Here is a tiny trained network, its code and every weight. The questions are about switching its units off for an input and a class, where a switched-off unit gives its printed mean instead of its output.

import numpy as np


def w(rows, s, z=0):
    codes = np.array(rows[::2]) - 128.0
    scale = np.full(codes.shape[1], s)
    scale[-1] = z or s
    return codes * scale


def f(y):
    return y / 2 * (1 + np.tanh(0.7978845608 * (y + 0.044715 * y**3)))


def log_softmax(a):
    a = a - a.max(-1, keepdims=True)
    return a - np.log(np.exp(a).sum(-1, keepdims=True))


def net(x, mask):
    res = np.array(x, float).reshape(1, 7) / 4 @ E
    y = f(res @ A[0][:, :-1].T + A[0][:, -1])
    res = res + np.where(mask, y, B[0][:, -1]) @ B[0][:, :-1]
    return log_softmax(res[-1] @ U[:, :-1].T + U[:, -1])


A, B = {}, {}
E = w([
[129,129,128],'x0',
[126,129,128],'x1',
[128,131,128],'x2',
[152,100,1],'x3',
[232,44,163],'x4',
[127,128,127],'x5',
[220,235,119],'x6',
],0.0097)
A[0] = w([
[130,68,134,126],'neuron 1',
[114,153,235,255],'neuron 2',
[127,182,100,136],'neuron 3',
[72,158,122,193],'neuron 4',
[128,207,109,155],'neuron 5',
[128,55,139,134],'neuron 6',
[213,142,142,131],'neuron 7',
[53,117,115,155],'neuron 8',
[127,67,142,169],'neuron 9',
[71,116,121,147],'neuron 10',
[217,151,143,135],'neuron 11',
[128,67,138,140],'neuron 12',
[124,114,132,120],'neuron 13',
[107,102,130,157],'neuron 14',
[127,72,138,137],'neuron 15',
[122,88,151,164],'neuron 16',
[70,122,121,146],'neuron 17',
[119,94,164,175],'neuron 18',
[133,90,126,145],'neuron 19',
[146,100,4,201],'neuron 20',
[136,104,78,168],'neuron 21',
[55,119,118,152],'neuron 22',
],0.015,0.0087)
B[0] = w([
[170,187,127,172],'neuron 1',
[76,125,236,253],'neuron 2',
[71,154,69,175],'neuron 3',
[81,96,130,192],'neuron 4',
[58,152,101,199],'neuron 5',
[153,171,140,187],'neuron 6',
[118,55,130,186],'neuron 7',
[170,50,128,184],'neuron 8',
[192,161,166,190],'neuron 9',
[145,103,133,168],'neuron 10',
[109,61,134,193],'neuron 11',
[169,173,150,178],'neuron 12',
[148,133,130,130],'neuron 13',
[176,122,144,157],'neuron 14',
[164,171,151,173],'neuron 15',
[154,138,159,172],'neuron 16',
[141,75,134,167],'neuron 17',
[156,138,197,178],'neuron 18',
[179,142,132,157],'neuron 19',
[186,133,1,253],'neuron 20',
[166,129,91,179],'neuron 21',
[148,70,133,180],'neuron 22',
],0.012,0.013)
U = w([
[100,28,180,240],'0',
[161,34,69,74],'1',
[2,203,147,249],'2',
[73,224,39,53],'3',
[151,225,191,25],'4',
[196,223,93,134],'5',
],0.0086,0.0016)

Each question gives the input, the list of numbers given to net, and the class t.
The units are the neurons (one row each of A and B). Each row of codes is followed by its name. A weight is (code - 128) times the scale printed after its matrix; where a second scale follows, it is the last column's (A, B and U).
mask holds one flag per neuron, in row order. A switched-off neuron (its flag False) gives its mean, the last column of its row in B, instead of its output. The means were averaged over made-up inputs and are rounded, as every weight is.
A unit's drop is (log p(t) with every unit on - log p(t) with that unit switched off) / (log p(t) with every unit on - log p(t) with every unit switched off).
The circuit of an input: a set's keep is (log p(t) with only the set's units on - log p(t) with every unit switched off) / (log p(t) with every unit on - log p(t) with every unit switched off). Starting from the 12 units with the biggest drops (on a tie, the unit counted first), units are removed one at a time, each time the one whose removal leaves the highest keep (on an exact tie, the one counted first), for as long as the keep stays at least 0.8.
units of the circuit, in order: the units of the circuit, biggest drop first
most important unit: the unit with the biggest drop
k most important neurons: the k neurons with the biggest drops, biggest first
drop when u is switched off: that unit's drop, to one decimal
input [8,6,-7,1,7,1,-2], class 5: most important unit -> neuron 2
input [-3,3,6,0,-8,-8,1], class 2: units of the circuit, in order -> [neuron 5; neuron 20]
input [-8,2,5,1,2,6,0], class 5: units of the circuit, in order -> [neuron 2; neuron 8; neuron 4]
input [3,4,-5,-1,-8,-7,-1], class 0: units of the circuit, in order -> [neuron 8; neuron 20]
input [-1,1,8,0,8,-5,6], class 0: units of the circuit, in order -> [neuron 20; neuron 11]
input [-8,2,-6,4,0,-3,1], class 3: 2 most important neurons -> [neuron 8; neuron 22]
input [4,-7,7,0,0,3,4], class 2: 2 most important neurons -> [neuron 20; neuron 8]
input [3,3,-7,1,-8,-7,-1], class 1: 2 most important neurons -> [neuron 2; neuron 8]
input [8,-5,6,8,1,1,-8], class 5: drop when neuron 12 is switched off -> 0.1
input [-2,1,1,7,6,-1,-2], class 5: drop when neuron 22 is switched off -> 0.0
input [5,-8,1,-7,-8,2,2], class 2: drop when neuron 5 is switched off -> 0.2
